Below is a small trained network, with its code and all its weights. Each question gives an input and a class and asks what happens when units are switched off, that is, made to give their printed mean instead of their output.

import numpy as np


def w(rows, s, z=0):
    codes = np.array(rows[::2]) - 128.0
    scale = np.full(codes.shape[1], s)
    scale[-1] = z or s
    return codes * scale


def norm(h):
    return h / np.sqrt((h * h).mean(-1, keepdims=True) + 1e-5)


def f(y):
    return np.maximum(y, 0)


def log_softmax(a):
    a = a - a.max(-1, keepdims=True)
    return a - np.log(np.exp(a).sum(-1, keepdims=True))


def net(x, mask):
    res = np.array(x, float).reshape(1, 6) / 4 @ E
    u = 0
    for l in range(3):
        y = f(norm(res) @ A[l][:, :-1].T + A[l][:, -1])
        res = res + np.where(mask[u : u + 10], y, B[l][:, -1]) @ B[l][:, :-1]
        u += 10
    return log_softmax(norm(res)[-1] @ U[:, :-1].T + U[:, -1])


A, B = {}, {}
E = w([
[101,82,67,100,253],'x0',
[223,121,50,141,60],'x1',
[161,140,117,231,162],'x2',
[191,157,169,145,222],'x3',
[169,17,125,47,124],'x4',
[155,244,116,53,125],'x5',
],0.0046)
A[0] = w([
[49,182,128,61,123,4],'L0N1',
[105,157,130,97,152,61],'L0N2',
[217,143,105,97,165,89],'L0N3',
[150,141,58,158,54,24],'L0N4',
[161,111,254,207,95,71],'L0N5',
[139,122,109,158,86,78],'L0N6',
[64,49,97,186,169,109],'L0N7',
[119,105,173,147,168,70],'L0N8',
[72,160,146,98,112,75],'L0N9',
[209,127,70,101,160,31],'L0N10',
],0.0085,0.0027)
B[0] = w([
[101,179,232,93,138,211],'L0N1',
[80,134,163,188,111,166],'L0N2',
[195,168,84,117,201,226],'L0N3',
[119,138,47,142,34,232],'L0N4',
[181,97,255,218,133,246],'L0N5',
[110,169,107,158,97,183],'L0N6',
[122,65,111,186,211,252],'L0N7',
[111,131,64,131,12,180],'L0N8',
[107,186,133,94,151,192],'L0N9',
[225,123,112,52,181,209],'L0N10',
],0.009,0.0031)
A[1] = w([
[145,123,221,62,91,106],'L1N1',
[110,137,54,148,5,46],'L1N2',
[103,157,123,121,75,147],'L1N3',
[99,58,118,169,177,99],'L1N4',
[152,66,148,118,105,159],'L1N5',
[134,125,81,138,86,96],'L1N6',
[48,178,166,61,113,6],'L1N7',
[133,146,100,168,66,74],'L1N8',
[144,115,91,180,126,130],'L1N9',
[36,43,60,90,181,8],'L1N10',
],0.012,0.0026)
B[1] = w([
[191,131,179,160,120,229],'L1N1',
[93,101,101,139,26,253],'L1N2',
[94,126,115,108,128,201],'L1N3',
[85,81,108,119,159,239],'L1N4',
[134,183,106,172,127,193],'L1N5',
[132,132,125,118,87,184],'L1N6',
[97,170,208,83,135,231],'L1N7',
[106,87,128,108,87,207],'L1N8',
[98,159,125,93,103,215],'L1N9',
[106,4,159,27,174,228],'L1N10',
],0.021,0.0048)
A[2] = w([
[27,165,66,248,184,149],'L2N1',
[239,142,4,78,155,20],'L2N2',
[116,135,161,123,192,155],'L2N3',
[56,206,138,115,158,83],'L2N4',
[110,106,30,133,142,107],'L2N5',
[82,137,164,65,149,130],'L2N6',
[57,198,157,97,159,109],'L2N7',
[192,156,129,113,129,5],'L2N8',
[66,148,127,110,131,118],'L2N9',
[149,46,188,196,132,112],'L2N10',
],0.011,0.0021)
B[2] = w([
[77,177,15,117,149,197],'L2N1',
[248,97,72,56,120,239],'L2N2',
[111,130,134,102,56,237],'L2N3',
[137,199,130,90,151,201],'L2N4',
[164,134,202,130,107,212],'L2N5',
[127,115,187,135,156,253],'L2N6',
[133,170,189,91,118,225],'L2N7',
[129,112,97,145,124,174],'L2N8',
[166,129,138,154,135,188],'L2N9',
[129,123,93,194,174,233],'L2N10',
],0.019,0.0042)
U = w([
[104,212,77,95,165,3],'0',
[52,131,28,195,179,72],'1',
[176,152,150,225,138,140],'2',
[245,118,63,60,132,129],'3',
[119,188,249,77,139,138],'4',
[72,33,134,75,193,197],'5',
[93,109,92,126,5,160],'6',
],0.014,0.0047)

Each question gives the input, the list of numbers given to net, and the class t.
The units are the neurons (one row each of A and B). Each row of codes is followed by its name. A weight is (code - 128) times the scale printed after its matrix; where a second scale follows, it is the last column's (A, B and U).
mask holds one flag per neuron, layer by layer. A switched-off neuron (its flag False) gives its mean, the last column of its row in B, instead of its output. The means were averaged over made-up inputs and are rounded, as every weight is.
A unit's drop is (log p(t) with every unit on - log p(t) with that unit switched off) / (log p(t) with every unit on - log p(t) with every unit switched off).
The circuit of an input: a set's keep is (log p(t) with only the set's units on - log p(t) with every unit switched off) / (log p(t) with every unit on - log p(t) with every unit switched off). Starting from the 12 units with the biggest drops (on a tie, the unit counted first), units are removed one at a time, each time the one whose removal leaves the highest keep (on an exact tie, the one counted first), for as long as the keep stays at least 0.8.
units of the circuit, in order: the units of the circuit, biggest drop first
top k neurons: the k neurons with the biggest drops, biggest first
top k neurons in layer l: the k neurons of layer l with the biggest drops, biggest first
drop when u is switched off: that unit's drop, to one decimal
input [5,3,6,3,-8,1], class 0: units of the circuit, in order : [L2N1]
input [8,6,-8,-4,-2,8], class 4: units of the circuit, in order : [L0N1, L1N7]
input [3,-8,5,8,-1,7], class 0: top 3 neurons in layer 0 : [L0N1, L0N3, L0N9]
input [5,4,-6,6,7,-3], class 3: units of the circuit, in order : [L1N7, L1N5]
input [3,-7,8,4,2,4], class 0: top 2 neurons in layer 1 : [L1N10, L1N7]
input [-1,3,8,8,-4,-1], class 1: top 3 neurons : [L1N7, L0N5, L1N1]
input [5,2,2,8,-5,1], class 3: top 2 neurons : [L2N2, L1N7]
input [-7,3,5,1,3,-3], class 2: units of the circuit, in order : [L0N5, L2N10]
input [0,-8,8,8,4,2], class 1: top 2 neurons : [L1N7, L1N10]
input [6,4,-6,-3,3,3], class 3: top 2 neurons : [L0N10, L1N7]
input [-1,8,-8,8,-8,-4], class 3: top 3 neurons : [L0N3, L0N10, L1N7]
input [-6,1,2,2,0,3], class 2: top 2 neurons : [L0N5, L0N8]
input [-3,-4,-6,3,-8,-7], class 1: top 2 neurons : [L0N5, L1N7]
input [3,-1,7,-8,-6,-5], class 5: units of the circuit, in order : [L0N7]
input [-7,4,8,3,7,-6], class 2: top 2 neurons in layer 0 : [L0N5, L0N7]
input [6,-7,-7,-2,8,5], class 4: top 3 neurons : [L1N7, L0N1, L0N7]
input [0,3,-3,-1,1,4], class 3: top 2 neurons : [L0N10, L0N3]
input [-7,4,3,3,3,-7], class 2: top 2 neurons in layer 0 : [L0N5, L0N7]
input [-7,-3,3,-3,-3,2], class 2: top 2 neurons in layer 0 : [L0N5, L0N8]
input [-4,-3,6,5,0,-5], class 1: top neuron : [L2N1]
input [-8,-2,-8,-8,-5,3], class 4: top 2 neurons : [L1N7, L0N1]
input [-3,5,8,5,-4,5], class 3: top 2 neurons in layer 1 : [L1N7, L1N2]
input [8,-4,-4,-8,-1,6], class 4: drop when L0N1 is switched off : 0.2
input [4,-7,-6,-8,-2,1], class 4: drop when L0N1 is switched off : 0.3
input [-7,-3,3,3,-3,-4], class 2: drop when L0N5 is switched off : 0.4
